(in the rows, 128 means zero)
Two labels a row
[ 61 108 140  30 170 110 106 128 181 144 192 106 195 119  62 116 162 148
  79 147 151  98 108 113 174 178 198 211 132 213 142 135 100 111 126 115
  84 137 100  92 154 239 129 153 141 138  83] => <5> + [45]
[108 148 123 125 147 124 142 192 171 120 141  96 190 152  98 124 141 175
 118 154 124 100 111 110 116 171  99 231 144 138 139 113 152 114 167 141
  88  98  94 104 123 181  92 105 168 122 176] => <5> + [45]
[179 134 102 182 172 112 122 171  66 137 128  94 165 141 138 146 119 134
 126 112 125 146 118 105 119 146  45 167 124 107 103 174 193 147 163 132
 131 102 104  83 115 144 105  82 167 161 161] => <5> + [50]
[157 125  94 157 167  98 121 127 120 147 159 105 145 130 151 157  80 110
 118 109 120 135 125 123 154 143  74 154 108 170 109 161 134 145 147 145
 134 125 108  90 120 127 117 103 135 129 148] => <5> + [50]
[120 143 110  97 145 128 122  45 136 148 161 112 105 133 103 152 123 133
  99 120 102 137 121 137 162 150 114 141 143 149 135 139 175  98 116 139
 147 128 117  93 131 132 133 141 126 111 135] => <5> + [50]
[ 95 128 103  83 167 103 121 143  87 166 145 105 127 125 118 169  99 114
  63 136 128 125  99 129 185 154 121 156 154 189 120 161 127  84 113 131
 116 128  85  91 137 150 150 143 114 122 124] => <5> + [50]
[ 70 116 117  66 136 122 113 135 184 144 167  95 168 123  79 128 150 137
 110 156 160  81  98 102 152 202 153 213  94 190 131 125 100  92 155 120
  88 132 115 105 146 195 122 158 109  91 119] => <5> + [45]
[147 135 138 146 117 104 134 154 158 131 123  34 201 143  92 118 162 159
 170 141 157 130 119  96  95 176  85 186 115 136 120 142 132 119 180 135
 107 110 110 106 119 188  93 119 151 140  90] => <5> + [45]
[ 81 138  93  91 161 117 120 126 135 140 169  92 171 117 149 154 108  80
  84 119 131 120 101 165 155 170 103 176 113 159 117 153 156 134 144 130
 118 123 111  76 120 136 120 117 150 164 126] => <5> + [50]
[ 90  92  95 102 180  90  82 128 137 113 175 112 194 116  84 176 107  72
  45 121 117  89 125 139 138 181 134 169 127 200 130 146 194 135 131 131
 104 140 104  89 124 152 132 146  40 132 125] => <5> + [54]
[130 144 124 125 161 147 125 134 158 158 160 111 206 141 105 114 140 137
 141 141  82 119 114 100 122 177 104 211 130 129 124 141 163 110 173 122
  71  94 112 100 129 166 104 102 170 161 144] => <5> + [45]
[146 150 135  67 163 181 168 208 120 150 133 131 105 155 139 147 118 129
 159 128 111 137 116 119 148 142 107 140 135 123  86 140 119 129 117 119
 148 173 118 102 135  90 124 131 150 137 142] => <15> + [53]
[137 144 102 121 169 139 117 143 111 141 151 113 141 139 123 164 107 117
  96 115 113 141 104 113 140 170  90 154 170 167 126 177 167 125 135 115
 126 112 101  75 135 136 121 127 140 138 149] => <5> + [53]
[121 134  79 118 180 102 118 154 132 154 252  89 163 141 128 169  98 109
  52 117 129 111  93 138 160 211 101 172 121 188 110 145 157 132 113 148
 112  83  97  43 132 138 113 124 156 131 133] => <5> + [50]
[120 133 173  89 161 119 121 141 153 135 161 100 189 149  89 164 136 157
 126 163 148 112 116  93 148 159  95 184 126 143 133 106 145 127 151 147
 117 120 100 113 141 176 112 135 147 123 141] => <5> + [45]
[150 139 101 159 151 115  96 129 100 118 147 106 163 115 141 156  97 124
  70 105 116 111 135 144 102 141  98 104 123 150 114 166 163 139 162 140
 125 101 103 104 124 143 150 159  93 126 138] => <5> + [54]
[130 169 101 113 162 136 138 114 120 146 157 120 109 122 142 145 114 109
 103 124 117 115 100 112 172 143 113 139 132 142 156 147 143 185 125 128
 127 120 117 107 134 121 103 129 126 109 122] => <5> + [50]
[136 152 116 130 140 134 126 142 108 176 139  91 135 136 128 167 100 118
  93 121 125 122 114 193 148 214 104 173 127 145 121 151 155 123 127  73
 119 138 101  92 126 138 125 123 148 123 157] => <5> + [53]
[126 133  87 109 158 117 117 141 102 149 157 142 150 140 124 162 104 100
  85  99 117 124 116 120 145 181 107 168 126 163 118 175 163 139 138 133
 123 122 112  71 127 130 115 126 127 153 140] => <5> + [50]
[ 92 133 113 111 154 123 126 138 134 148 181  95 144 141 112 170  99 113
  89 130 126 116  91 123 190 177 108 180 121 242  94 165 156 117 139 123
 111 131  93  64 139 175 120 133 143 130 113] => <5> + [53]
[107 161 105 101 169 168 111 199 156  99 167  75 127 146 126 152 142 122
  96 128 107  85 112 122 147 186 109 214 126 146 108 144 125 122 121 100
 121 120  81  83 148 165 118 120 149 142 126] => <5> + [53]
[138  96 119 176 149 121 108 131 196 129 143 107 192 137 121  96 180 159
 207 140 155 108 117  86 102 211  92 240  76 161 121 163 142 133 196 137
 114 119 111  89  98 121  93  88 144 151 177] => <15> + [45]
[140 118 131 155 161 114  95 153 156 124 107  81 229 140 102 120 123 162
 150 117 142 108 113 101 108 205  54 217 125 136 122 156 159 132 198 136
 100  88  90  77 121 201  87  68 182 196 161] => <5> + [45]
[ 83 132 101  76 154 118 138 133 135 148 176  95 117 121 137 163 111 119
  65 126 134  97 104 145 175 157 138 139 150 169 118 145 118 123  88 118
 111 134  97  97 136 136 141 143 128 107 126] => <5> + [53]
